Here is a tiny trained network, its code and every weight. The questions are about switching its units off for an input and a class, where a switched-off unit gives its printed mean instead of its output.

import numpy as np


def w(rows, s, z=0):
    codes = np.array(rows[::2]) - 128.0
    scale = np.full(codes.shape[1], s)
    scale[-1] = z or s
    return codes * scale


def f(y):
    return y / 2 * (1 + np.tanh(0.7978845608 * (y + 0.044715 * y**3)))


def log_softmax(a):
    a = a - a.max(-1, keepdims=True)
    return a - np.log(np.exp(a).sum(-1, keepdims=True))


def net(x, mask):
    res = np.array(x, float).reshape(1, 3) / 4 @ E
    y = f(res @ A[0][:, :-1].T + A[0][:, -1])
    res = res + np.where(mask, y, B[0][:, -1]) @ B[0][:, :-1]
    return log_softmax(res[-1] @ U[:, :-1].T + U[:, -1])


A, B = {}, {}
E = w([
[169,153,145,254,190,73,125,114],'x0',
[159,48,98,129,165,122,203,181],'x1',
[110,104,24,125,131,94,90,70],'x2',
],0.015)
A[0] = w([
[166,57,136,161,187,111,215,211,127],'N0',
[188,51,129,142,183,112,226,187,134],'N1',
[150,121,63,182,172,44,94,69,77],'N2',
[62,61,14,59,94,143,99,100,125],'N3',
[157,131,200,176,169,103,157,167,123],'N4',
[182,186,226,188,179,113,156,155,122],'N5',
[110,127,208,59,80,241,159,185,199],'N6',
[138,5,52,100,147,113,208,172,154],'N7',
[111,128,197,82,77,233,160,179,186],'N8',
[116,240,214,153,111,120,76,91,187],'N9',
[155,92,159,170,171,126,201,186,122],'N10',
[148,123,56,182,173,57,88,79,81],'N11',
[150,181,207,180,127,132,126,111,139],'N12',
[79,229,152,109,70,143,2,49,255],'N13',
[71,170,116,87,85,134,66,82,156],'N14',
[136,128,78,181,159,80,106,79,105],'N15',
[69,95,36,74,94,146,96,84,135],'N16',
],0.0077,0.0075)
B[0] = w([
[148,73,52,155,85,60,110,111,215],'N0',
[153,54,37,148,81,68,111,107,218],'N1',
[34,97,201,23,174,97,230,140,175],'N2',
[214,133,37,137,81,194,66,119,208],'N3',
[173,125,80,200,100,72,82,123,184],'N4',
[220,186,82,236,121,154,19,138,207],'N5',
[37,86,185,47,180,50,237,132,235],'N6',
[212,74,43,62,162,213,152,188,230],'N7',
[63,101,167,89,154,67,195,124,219],'N8',
[126,238,193,158,189,204,106,156,217],'N9',
[140,88,70,174,97,42,106,108,190],'N10',
[46,100,186,35,161,105,231,143,174],'N11',
[163,214,154,172,155,186,77,157,185],'N12',
[88,255,162,161,79,40,91,38,249],'N13',
[113,143,127,157,62,75,106,58,183],'N14',
[79,113,181,70,166,105,199,146,165],'N15',
[182,149,73,153,37,141,59,45,193],'N16',
],0.0072,0.016)
U = w([
[62,152,196,104,146,106,161,112,247],'0',
[152,124,91,161,80,94,63,98,134],'1',
[109,62,129,97,168,109,192,190,122],'2',
[186,108,77,109,119,247,102,139,22],'3',
[169,178,149,160,163,176,72,170,80],'4',
],0.013,0.0016)

Each question gives the input, the list of numbers given to net, and the class t.
The units are the neurons (one row each of A and B). Each row of codes is followed by its name. A weight is (code - 128) times the scale printed after its matrix; where a second scale follows, it is the last column's (A, B and U).
mask holds one flag per neuron, in row order. A switched-off neuron (its flag False) gives its mean, the last column of its row in B, instead of its output. The means were averaged over made-up inputs and are rounded, as every weight is.
A unit's drop is (log p(t) with every unit on - log p(t) with that unit switched off) / (log p(t) with every unit on - log p(t) with every unit switched off).
The circuit of an input: a set's keep is (log p(t) with only the set's units on - log p(t) with every unit switched off) / (log p(t) with every unit on - log p(t) with every unit switched off). Starting from the 12 units with the biggest drops (on a tie, the unit counted first), units are removed one at a time, each time the one whose removal leaves the highest keep (on an exact tie, the one counted first), for as long as the keep stays at least 0.8.
units of the circuit, in order: the units of the circuit, biggest drop first
unit that matters most: the unit with the biggest drop
k most important neurons: the k neurons with the biggest drops, biggest first
drop of u: that unit's drop, to one decimal
input [7,-6,1], class 0: units of the circuit, in order -> N2
input [-4,3,0], class 2: 2 most important neurons -> N5; N6
input [5,-8,0], class 4: 3 most important neurons -> N6; N9; N12
input [8,-4,2], class 0: 2 most important neurons -> N2; N11
input [8,5,2], class 2: 2 most important neurons -> N2; N11
input [4,-8,0], class 4: 2 most important neurons -> N6; N9
input [-6,4,1], class 3: 2 most important neurons -> N3; N16
input [2,5,1], class 2: 2 most important neurons -> N13; N16
input [6,-3,0], class 4: 2 most important neurons -> N6; N5
input [-4,-1,0], class 0: 2 most important neurons -> N5; N1
input [0,0,-4], class 0: 2 most important neurons -> N7; N3
input [2,4,-7], class 1: drop of N5 -> 0.1
input [5,0,-2], class 4: drop of N13 -> 0.1
input [-3,1,1], class 3: unit that matters most -> N13
